Below is a small trained network, with its code and all its weights. Each question gives an input and a class and asks what happens when units are switched off, that is, made to give their printed mean instead of their output.

import numpy as np


def w(rows, s, z=0):
    codes = np.array(rows[::2]) - 128.0
    scale = np.full(codes.shape[1], s)
    scale[-1] = z or s
    return codes * scale


def norm(h):
    return h / np.sqrt((h * h).mean(-1, keepdims=True) + 1e-5)


def f(y):
    return np.maximum(y, 0)


def log_softmax(a):
    a = a - a.max(-1, keepdims=True)
    return a - np.log(np.exp(a).sum(-1, keepdims=True))


def net(x, mask):
    res = np.array(x, float).reshape(1, 4) / 4 @ E
    u = 0
    for l in range(4):
        y = f(norm(res) @ A[l][:, :-1].T + A[l][:, -1])
        res = res + np.where(mask[u : u + 9], y, B[l][:, -1]) @ B[l][:, :-1]
        u += 9
    return log_softmax(norm(res)[-1] @ U[:, :-1].T + U[:, -1])


A, B = {}, {}
E = w([
[160,106,118,226],'x0',
[108,60,190,91],'x1',
[242,217,220,174],'x2',
[47,123,123,253],'x3',
],0.0037)
A[0] = w([
[120,63,170,188,41],'0.n0',
[97,148,89,162,85],'0.n1',
[84,123,247,6,194],'0.n2',
[239,215,148,137,38],'0.n3',
[165,114,66,215,115],'0.n4',
[72,194,100,71,132],'0.n5',
[49,103,45,170,94],'0.n6',
[75,177,160,52,14],'0.n7',
[167,114,124,3,255],'0.n8',
],0.0051,0.0015)
B[0] = w([
[190,193,156,144,167],'0.n0',
[130,38,148,48,170],'0.n1',
[140,83,142,124,248],'0.n2',
[176,206,1,230,245],'0.n3',
[172,224,176,81,206],'0.n4',
[163,61,112,134,187],'0.n5',
[129,180,84,153,231],'0.n6',
[26,149,173,118,164],'0.n7',
[103,91,111,105,252],'0.n8',
],0.0049,0.0031)
A[1] = w([
[178,220,97,36,192],'1.n0',
[75,165,67,122,95],'1.n1',
[142,133,152,87,105],'1.n2',
[254,122,135,127,252],'1.n3',
[200,186,236,85,87],'1.n4',
[48,132,107,45,168],'1.n5',
[145,82,43,137,214],'1.n6',
[13,143,112,144,99],'1.n7',
[69,49,130,200,109],'1.n8',
],0.0081,0.0027)
B[1] = w([
[33,156,139,174,229],'1.n0',
[165,105,110,109,185],'1.n1',
[94,175,179,85,146],'1.n2',
[45,118,122,145,253],'1.n3',
[144,153,105,164,194],'1.n4',
[223,122,105,91,218],'1.n5',
[40,212,172,80,221],'1.n6',
[254,85,40,177,196],'1.n7',
[123,130,146,163,188],'1.n8',
],0.0061,0.0053)
A[2] = w([
[70,131,125,166,183],'2.n0',
[224,178,146,169,255],'2.n1',
[56,140,194,43,108],'2.n2',
[116,39,90,131,211],'2.n3',
[80,102,169,87,130],'2.n4',
[154,155,183,255,191],'2.n5',
[91,87,56,112,114],'2.n6',
[144,119,178,191,158],'2.n7',
[117,68,174,78,94],'2.n8',
],0.0082,0.0014)
B[2] = w([
[134,152,156,111,189],'2.n0',
[57,51,114,162,201],'2.n1',
[91,71,145,139,178],'2.n2',
[134,118,147,195,169],'2.n3',
[168,106,135,255,155],'2.n4',
[49,140,109,76,255],'2.n5',
[175,223,121,139,174],'2.n6',
[101,155,74,32,176],'2.n7',
[193,165,191,113,153],'2.n8',
],0.0076,0.0068)
A[3] = w([
[156,122,100,37,142],'3.n0',
[137,163,124,213,254],'3.n1',
[137,158,225,67,112],'3.n2',
[92,38,160,72,116],'3.n3',
[160,128,189,54,101],'3.n4',
[1,133,118,120,131],'3.n5',
[56,218,141,131,161],'3.n6',
[145,147,82,108,124],'3.n7',
[166,120,49,133,132],'3.n8',
],0.0083,0.0023)
B[3] = w([
[198,251,119,172,150],'3.n0',
[3,77,189,61,192],'3.n1',
[98,88,71,12,148],'3.n2',
[232,93,191,108,157],'3.n3',
[191,68,156,73,146],'3.n4',
[117,99,71,2,255],'3.n5',
[103,83,126,48,241],'3.n6',
[150,209,182,213,150],'3.n7',
[113,132,182,183,162],'3.n8',
],0.0048,0.0085)
U = w([
[98,155,171,89,3],'0',
[135,41,95,185,98],'1',
[213,216,89,120,139],'2',
[96,155,92,177,105],'3',
[3,125,64,27,193],'4',
[130,71,220,118,69],'5',
[224,68,179,31,159],'6',
],0.015,0.0074)

Each question gives the input, the list of numbers given to net, and the class t.
The units are the neurons (one row each of A and B). Each row of codes is followed by its name. A weight is (code - 128) times the scale printed after its matrix; where a second scale follows, it is the last column's (A, B and U).
mask holds one flag per neuron, layer by layer. A switched-off neuron (its flag False) gives its mean, the last column of its row in B, instead of its output. The means were averaged over made-up inputs and are rounded, as every weight is.
A unit's drop is (log p(t) with every unit on - log p(t) with that unit switched off) / (log p(t) with every unit on - log p(t) with every unit switched off).
most important unit: the unit with the biggest drop
k most important neurons: the k neurons with the biggest drops, biggest first
top k neurons in layer l: the k neurons of layer l with the biggest drops, biggest first
drop of u: that unit's drop, to one decimal
input [3,-2,-7,4], class 3: top 2 neurons in layer 2	(2.n5 2.n6)
input [-5,7,4,-6], class 6: most important unit	0.n8
input [-2,4,-8,-1], class 2: 2 most important neurons	(1.n5 2.n6)
input [0,0,-2,1], class 3: 2 most important neurons	(0.n3 1.n7)
input [1,-1,-2,-4], class 6: 2 most important neurons	(0.n3 0.n8)
input [-2,5,3,0], class 6: 2 most important neurons	(0.n2 1.n0)
input [-3,-2,1,5], class 1: 4 most important neurons	(0.n3 1.n7 0.n1 1.n6)
input [4,4,-6,-1], class 2: top 4 neurons in layer 2	(2.n6 2.n1 2.n5 2.n2)
input [-7,4,-8,4], class 2: top 2 neurons in layer 1	(1.n7 1.n5)
input [0,8,4,-8], class 5: top 2 neurons in layer 2	(2.n4 2.n5)
input [-4,0,-4,2], class 2: top 2 neurons in layer 1	(1.n5 1.n6)
input [-4,-5,-2,4], class 2: 2 most important neurons	(0.n1 1.n6)
input [-8,7,-1,7], class 6: 2 most important neurons	(0.n3 1.n0)
input [-4,-6,-6,-3], class 2: 2 most important neurons	(1.n5 2.n5)
input [-8,-5,-7,-6], class 6: most important unit	0.n3
input [-8,-1,2,2], class 6: drop of 0.n2	0.2
input [-4,-5,-8,-5], class 2: drop of 1.n5	0.2
input [-6,1,0,0], class 6: drop of 1.n5	0.1
